Below is a small trained network, with its code and all its weights. Each question gives an input and a class and asks what happens when units are switched off, that is, made to give their printed mean instead of their output.

import numpy as np


def w(rows, s, z=0):
    codes = np.array(rows[::2]) - 128.0
    scale = np.full(codes.shape[1], s)
    scale[-1] = z or s
    return codes * scale


def f(y):
    return y / 2 * (1 + np.tanh(0.7978845608 * (y + 0.044715 * y**3)))


def log_softmax(a):
    a = a - a.max(-1, keepdims=True)
    return a - np.log(np.exp(a).sum(-1, keepdims=True))


def net(x, mask):
    res = np.array(x, float).reshape(1, 5) / 4 @ E
    y = f(res @ A[0][:, :-1].T + A[0][:, -1])
    res = res + np.where(mask, y, B[0][:, -1]) @ B[0][:, :-1]
    return log_softmax(res[-1] @ U[:, :-1].T + U[:, -1])


A, B = {}, {}
E = w([
[153,199,207,158,250,75,116],'x0',
[196,220,157,154,60,208,108],'x1',
[136,96,200,181,24,8,142],'x2',
[247,68,84,206,146,153,244],'x3',
[65,62,255,136,132,195,160],'x4',
],0.007)
A[0] = w([
[88,117,104,93,185,217,135,94],'neuron 1',
[126,82,90,106,73,155,118,30],'neuron 2',
[153,138,167,107,152,121,140,41],'neuron 3',
[153,203,152,131,77,183,141,85],'neuron 4',
[117,132,162,52,115,120,97,72],'neuron 5',
[146,124,205,137,60,47,145,68],'neuron 6',
[85,71,92,87,182,92,150,85],'neuron 7',
[138,97,166,137,64,66,123,44],'neuron 8',
[135,161,186,140,204,112,133,103],'neuron 9',
[57,162,121,118,115,125,94,53],'neuron 10',
[188,63,136,144,154,164,209,91],'neuron 11',
[102,101,178,130,131,168,146,31],'neuron 12',
[172,96,118,150,136,136,122,142],'neuron 13',
[89,74,87,102,40,181,116,53],'neuron 14',
[79,81,72,122,52,173,154,81],'neuron 15',
[92,129,95,123,202,193,109,63],'neuron 16',
[167,103,109,140,143,129,179,22],'neuron 17',
[117,124,93,102,178,183,117,26],'neuron 18',
[166,155,73,118,126,85,101,18],'neuron 19',
[122,133,161,165,83,63,144,15],'neuron 20',
[159,95,112,156,142,138,166,29],'neuron 21',
[185,120,127,151,124,140,160,101],'neuron 22',
[109,69,205,131,146,190,141,2],'neuron 23',
[100,56,111,104,180,85,134,77],'neuron 24',
[67,149,136,118,110,115,76,62],'neuron 25',
[113,145,91,151,177,203,112,44],'neuron 26',
[188,115,121,172,137,147,178,49],'neuron 27',
[157,186,147,142,90,196,111,72],'neuron 28',
[72,188,160,109,79,143,57,84],'neuron 29',
[143,158,161,119,185,98,146,42],'neuron 30',
[114,132,120,146,129,133,122,215],'neuron 31',
[183,174,178,135,95,185,107,61],'neuron 32',
[168,110,123,140,142,127,162,84],'neuron 33',
[56,81,85,146,171,97,139,62],'neuron 34',
[155,184,5,102,124,57,99,15],'neuron 35',
[148,175,85,136,111,105,107,55],'neuron 36',
[137,143,116,76,165,177,145,95],'neuron 37',
[51,137,129,97,138,106,89,70],'neuron 38',
[118,118,131,156,98,84,134,95],'neuron 39',
[77,151,129,100,120,126,68,89],'neuron 40',
[66,79,236,118,128,222,163,42],'neuron 41',
[179,168,196,130,189,89,130,31],'neuron 42',
[127,158,162,186,195,112,104,41],'neuron 43',
],0.012,0.0065)
B[0] = w([
[173,90,66,86,111,135,112,225],'neuron 1',
[153,198,170,105,111,126,168,169],'neuron 2',
[136,162,143,116,90,119,161,127],'neuron 3',
[104,73,205,135,105,121,101,208],'neuron 4',
[111,121,123,117,152,121,173,166],'neuron 5',
[185,64,63,89,100,131,98,240],'neuron 6',
[110,79,218,141,95,115,95,196],'neuron 7',
[179,96,95,86,85,141,130,191],'neuron 8',
[128,202,140,106,149,126,79,210],'neuron 9',
[109,128,121,116,149,131,192,174],'neuron 10',
[82,103,111,117,199,124,171,243],'neuron 11',
[131,148,111,176,84,129,177,155],'neuron 12',
[91,119,103,117,153,132,120,172],'neuron 13',
[137,233,157,98,133,123,108,227],'neuron 14',
[139,219,157,79,138,120,108,226],'neuron 15',
[180,93,89,87,105,127,131,200],'neuron 16',
[110,128,141,120,142,131,207,159],'neuron 17',
[175,110,122,89,85,132,177,171],'neuron 18',
[126,159,108,181,75,137,196,170],'neuron 19',
[183,100,110,101,99,147,171,176],'neuron 20',
[118,128,154,115,142,128,210,157],'neuron 21',
[109,111,131,124,176,117,146,185],'neuron 22',
[120,155,98,204,72,120,174,186],'neuron 23',
[111,89,222,149,105,134,113,187],'neuron 24',
[119,115,122,120,173,131,179,184],'neuron 25',
[185,98,117,91,91,129,141,183],'neuron 26',
[88,108,107,104,161,120,170,196],'neuron 27',
[115,79,208,139,102,128,117,201],'neuron 28',
[84,97,129,113,185,127,175,240],'neuron 29',
[122,193,151,101,98,133,149,160],'neuron 30',
[126,117,109,134,161,126,84,183],'neuron 31',
[118,88,220,142,88,131,122,195],'neuron 32',
[112,131,125,122,158,136,161,162],'neuron 33',
[118,97,215,146,96,145,130,176],'neuron 34',
[116,152,67,249,104,128,114,253],'neuron 35',
[132,137,129,178,96,110,149,168],'neuron 36',
[163,93,97,95,109,116,109,181],'neuron 37',
[87,114,127,114,169,139,174,190],'neuron 38',
[164,104,126,109,123,151,122,160],'neuron 39',
[116,113,109,116,179,112,167,198],'neuron 40',
[125,165,62,254,116,118,105,251],'neuron 41',
[136,217,146,90,121,133,141,200],'neuron 42',
[130,207,153,96,108,135,146,176],'neuron 43',
],0.035,0.0074)
U = w([
[91,96,94,146,152,108,177,129],'0',
[179,84,75,127,76,122,134,80],'1',
[119,130,78,227,80,101,146,125],'2',
[132,181,130,124,103,105,130,159],'3',
[107,74,174,168,83,112,123,97],'4',
[94,89,64,164,191,121,2,254],'5',
],0.0096,0.003)

Each question gives the input, the list of numbers given to net, and the class t.
The units are the neurons (one row each of A and B). Each row of codes is followed by its name. A weight is (code - 128) times the scale printed after its matrix; where a second scale follows, it is the last column's (A, B and U).
mask holds one flag per neuron, in row order. A switched-off neuron (its flag False) gives its mean, the last column of its row in B, instead of its output. The means were averaged over made-up inputs and are rounded, as every weight is.
A unit's drop is (log p(t) with every unit on - log p(t) with that unit switched off) / (log p(t) with every unit on - log p(t) with every unit switched off).
The circuit of an input: a set's keep is (log p(t) with only the set's units on - log p(t) with every unit switched off) / (log p(t) with every unit on - log p(t) with every unit switched off). Starting from the 12 units with the biggest drops (on a tie, the unit counted first), units are removed one at a time, each time the one whose removal leaves the highest keep (on an exact tie, the one counted first), for as long as the keep stays at least 0.8.
circuit, biggest first: the units of the circuit, biggest drop first
k most important neurons: the k neurons with the biggest drops, biggest first
drop when u is switched off: that unit's drop, to one decimal
input [-5,5,-2,-5,-3], class 0: circuit, biggest first => [neuron 29]
input [-8,5,-5,7,1], class 3: 2 most important neurons => [neuron 15; neuron 14]
input [-5,5,-4,-2,-3], class 3: 4 most important neurons => [neuron 14; neuron 15; neuron 7; neuron 24]
input [-3,8,2,6,5], class 4: 2 most important neurons => [neuron 32; neuron 4]
input [4,-1,-7,5,7], class 1: 4 most important neurons => [neuron 1; neuron 16; neuron 26; neuron 35]
input [-8,2,0,7,4], class 3: 4 most important neurons => [neuron 15; neuron 14; neuron 2; neuron 29]
input [7,-1,-2,-4,-6], class 3: 4 most important neurons => [neuron 41; neuron 42; neuron 9; neuron 43]
input [2,-8,1,0,7], class 4: 3 most important neurons => [neuron 24; neuron 7; neuron 34]
input [-5,7,4,7,2], class 0: 3 most important neurons => [neuron 11; neuron 27; neuron 22]
input [-4,-3,4,-2,5], class 2: 2 most important neurons => [neuron 41; neuron 1]
input [5,-4,1,-3,4], class 3: 2 most important neurons => [neuron 35; neuron 9]
input [2,2,6,5,3], class 1: 3 most important neurons => [neuron 6; neuron 8; neuron 29]
input [-8,-2,6,-7,-7], class 3: 3 most important neurons => [neuron 14; neuron 15; neuron 2]
input [-3,6,-2,-2,-7], class 2: circuit, biggest first => [neuron 35]
input [2,6,-1,7,-7], class 0: drop when neuron 14 is switched off => 0.0
input [-7,-1,-2,5,1], class 3: drop when neuron 14 is switched off => 0.2
input [4,4,4,0,5], class 2: drop when neuron 15 is switched off => 0.1
